Here is a tiny trained network, its code and every weight. The questions are about switching its units off for an input and a class, where a switched-off unit gives its printed mean instead of its output.

import numpy as np


def w(rows, s, z=0):
    codes = np.array(rows[::2]) - 128.0
    scale = np.full(codes.shape[1], s)
    scale[-1] = z or s
    return codes * scale


def norm(h):
    return h / np.sqrt((h * h).mean(-1, keepdims=True) + 1e-5)


def f(y):
    return np.maximum(y, 0)


def log_softmax(a):
    a = a - a.max(-1, keepdims=True)
    return a - np.log(np.exp(a).sum(-1, keepdims=True))


def net(x, mask):
    res = np.array(x, float).reshape(1, 3) / 4 @ E
    u = 0
    for l in range(2):
        y = f(norm(res) @ A[l][:, :-1].T + A[l][:, -1])
        res = res + np.where(mask[u : u + 10], y, B[l][:, -1]) @ B[l][:, :-1]
        u += 10
    return log_softmax(norm(res)[-1] @ U[:, :-1].T + U[:, -1])


A, B = {}, {}
E = w([
[47,195,153,53,75,159,190,42,113,34],'x0',
[190,70,228,121,147,102,224,93,6,114],'x1',
[163,121,208,104,227,101,114,47,249,159],'x2',
],0.011)
A[0] = w([
[171,132,168,128,136,71,62,65,189,192,152],'L0N1',
[112,137,167,46,148,78,221,123,73,107,130],'L0N2',
[184,108,147,166,166,82,153,130,78,57,42],'L0N3',
[35,194,98,82,122,107,68,120,164,124,87],'L0N4',
[140,172,142,171,136,147,140,126,134,124,81],'L0N5',
[162,40,109,212,248,177,5,241,99,213,2],'L0N6',
[34,159,28,226,117,117,138,218,63,96,67],'L0N7',
[147,112,114,121,122,126,125,127,136,87,108],'L0N8',
[82,183,139,73,55,157,141,1,121,73,58],'L0N9',
[138,154,144,159,64,97,98,140,30,110,81],'L0N10',
],0.0062,0.0083)
B[0] = w([
[182,123,104,88,90,188,77,167,17,89,255],'L0N1',
[71,108,96,204,159,189,111,187,145,165,241],'L0N2',
[91,139,168,202,173,180,134,123,115,132,156],'L0N3',
[120,78,173,227,187,189,208,158,82,145,198],'L0N4',
[89,110,104,111,94,121,115,136,131,96,128],'L0N5',
[186,254,116,112,62,26,192,159,200,162,246],'L0N6',
[163,65,128,54,55,192,68,93,100,171,220],'L0N7',
[102,161,159,128,144,157,153,124,100,121,128],'L0N8',
[171,188,178,176,75,30,110,177,168,171,225],'L0N9',
[131,98,147,112,85,184,88,75,140,186,184],'L0N10',
],0.0078,0.0057)
A[1] = w([
[13,212,167,85,45,111,197,20,158,30,42],'L1N1',
[139,102,194,255,138,156,71,176,110,147,99],'L1N2',
[26,169,72,117,121,142,73,128,215,94,108],'L1N3',
[180,111,141,3,111,163,111,70,86,102,117],'L1N4',
[128,58,161,136,156,86,246,58,42,103,13],'L1N5',
[66,127,10,155,163,169,72,152,212,105,1],'L1N6',
[137,100,176,30,207,119,80,9,214,91,71],'L1N7',
[168,212,118,73,71,157,146,124,184,192,181],'L1N8',
[68,34,147,135,108,184,89,71,178,200,67],'L1N9',
[170,119,160,108,237,97,70,67,237,177,154],'L1N10',
],0.0094,0.0059)
B[1] = w([
[234,149,91,117,137,35,102,200,185,194,225],'L1N1',
[107,172,99,88,176,117,122,115,164,80,206],'L1N2',
[123,79,198,204,167,126,181,95,54,171,195],'L1N3',
[109,148,108,83,139,156,103,134,174,82,169],'L1N4',
[66,91,174,199,176,150,115,73,176,162,189],'L1N5',
[119,74,237,153,184,131,165,60,122,126,173],'L1N6',
[119,107,31,122,76,183,94,161,79,90,184],'L1N7',
[99,124,156,108,194,126,152,90,130,71,254],'L1N8',
[176,163,121,112,187,97,122,130,162,94,154],'L1N9',
[80,123,106,130,11,143,131,143,84,155,229],'L1N10',
],0.012,0.0095)
U = w([
[191,173,123,150,96,15,134,190,164,197,171],'0',
[72,90,203,208,201,178,152,97,108,154,134],'1',
[95,93,66,88,8,222,83,141,72,118,156],'2',
[129,192,129,52,199,115,149,112,157,20,167],'3',
[110,117,95,126,111,109,160,85,140,79,3],'4',
],0.018,0.0057)

Each question gives the input, the list of numbers given to net, and the class t.
The units are the neurons (one row each of A and B). Each row of codes is followed by its name. A weight is (code - 128) times the scale printed after its matrix; where a second scale follows, it is the last column's (A, B and U).
mask holds one flag per neuron, layer by layer. A switched-off neuron (its flag False) gives its mean, the last column of its row in B, instead of its output. The means were averaged over made-up inputs and are rounded, as every weight is.
A unit's drop is (log p(t) with every unit on - log p(t) with that unit switched off) / (log p(t) with every unit on - log p(t) with every unit switched off).
The circuit of an input: a set's keep is (log p(t) with only the set's units on - log p(t) with every unit switched off) / (log p(t) with every unit on - log p(t) with every unit switched off). Starting from the 12 units with the biggest drops (on a tie, the unit counted first), units are removed one at a time, each time the one whose removal leaves the highest keep (on an exact tie, the one counted first), for as long as the keep stays at least 0.8.
units of the circuit, in order: the units of the circuit, biggest drop first
most important unit: the unit with the biggest drop
top k neurons: the k neurons with the biggest drops, biggest first
k most important neurons of layer l: the k neurons of layer l with the biggest drops, biggest first
drop when u is switched off: that unit's drop, to one decimal
input [-7,8,-6], class 1: units of the circuit, in order : [L1N1]
input [-3,2,0], class 3: top 3 neurons : [L1N8; L1N1; L1N10]
input [-6,-6,8], class 2: 2 most important neurons of layer 1 : [L1N10; L1N1]
input [-3,0,1], class 3: top 2 neurons : [L1N8; L1N1]
input [2,7,8], class 2: units of the circuit, in order : [L1N7; L1N10]
input [4,-5,5], class 1: top 3 neurons : [L1N3; L1N6; L0N4]
input [-7,-3,8], class 2: units of the circuit, in order : [L1N10; L1N1]
input [-4,-8,-8], class 1: top 3 neurons : [L1N6; L0N1; L1N3]
input [-6,6,-7], class 2: top 3 neurons : [L1N1; L0N9; L0N7]
input [4,3,4], class 0: top 3 neurons : [L1N1; L0N7; L0N9]
input [3,-6,8], class 2: top 2 neurons : [L1N7; L1N10]
input [-4,6,-6], class 1: top 3 neurons : [L0N1; L1N10; L1N7]
input [-1,7,-6], class 1: 2 most important neurons of layer 1 : [L1N5; L1N10]
input [3,7,-6], class 1: units of the circuit, in order : [L1N5]
input [5,-5,-2], class 0: top 4 neurons : [L1N1; L0N2; L0N9; L1N5]
input [3,-2,-2], class 3: 2 most important neurons of layer 0 : [L0N4; L0N7]
input [-5,-7,7], class 1: top 4 neurons : [L1N6; L1N3; L1N1; L0N7]
input [0,0,0], class 3: top 2 neurons : [L1N10; L0N2]
input [-2,0,1], class 3: 2 most important neurons of layer 1 : [L1N8; L1N1]
input [6,-4,2], class 0: most important unit : L1N1
input [8,0,4], class 0: drop when L1N1 is switched off : 0.4
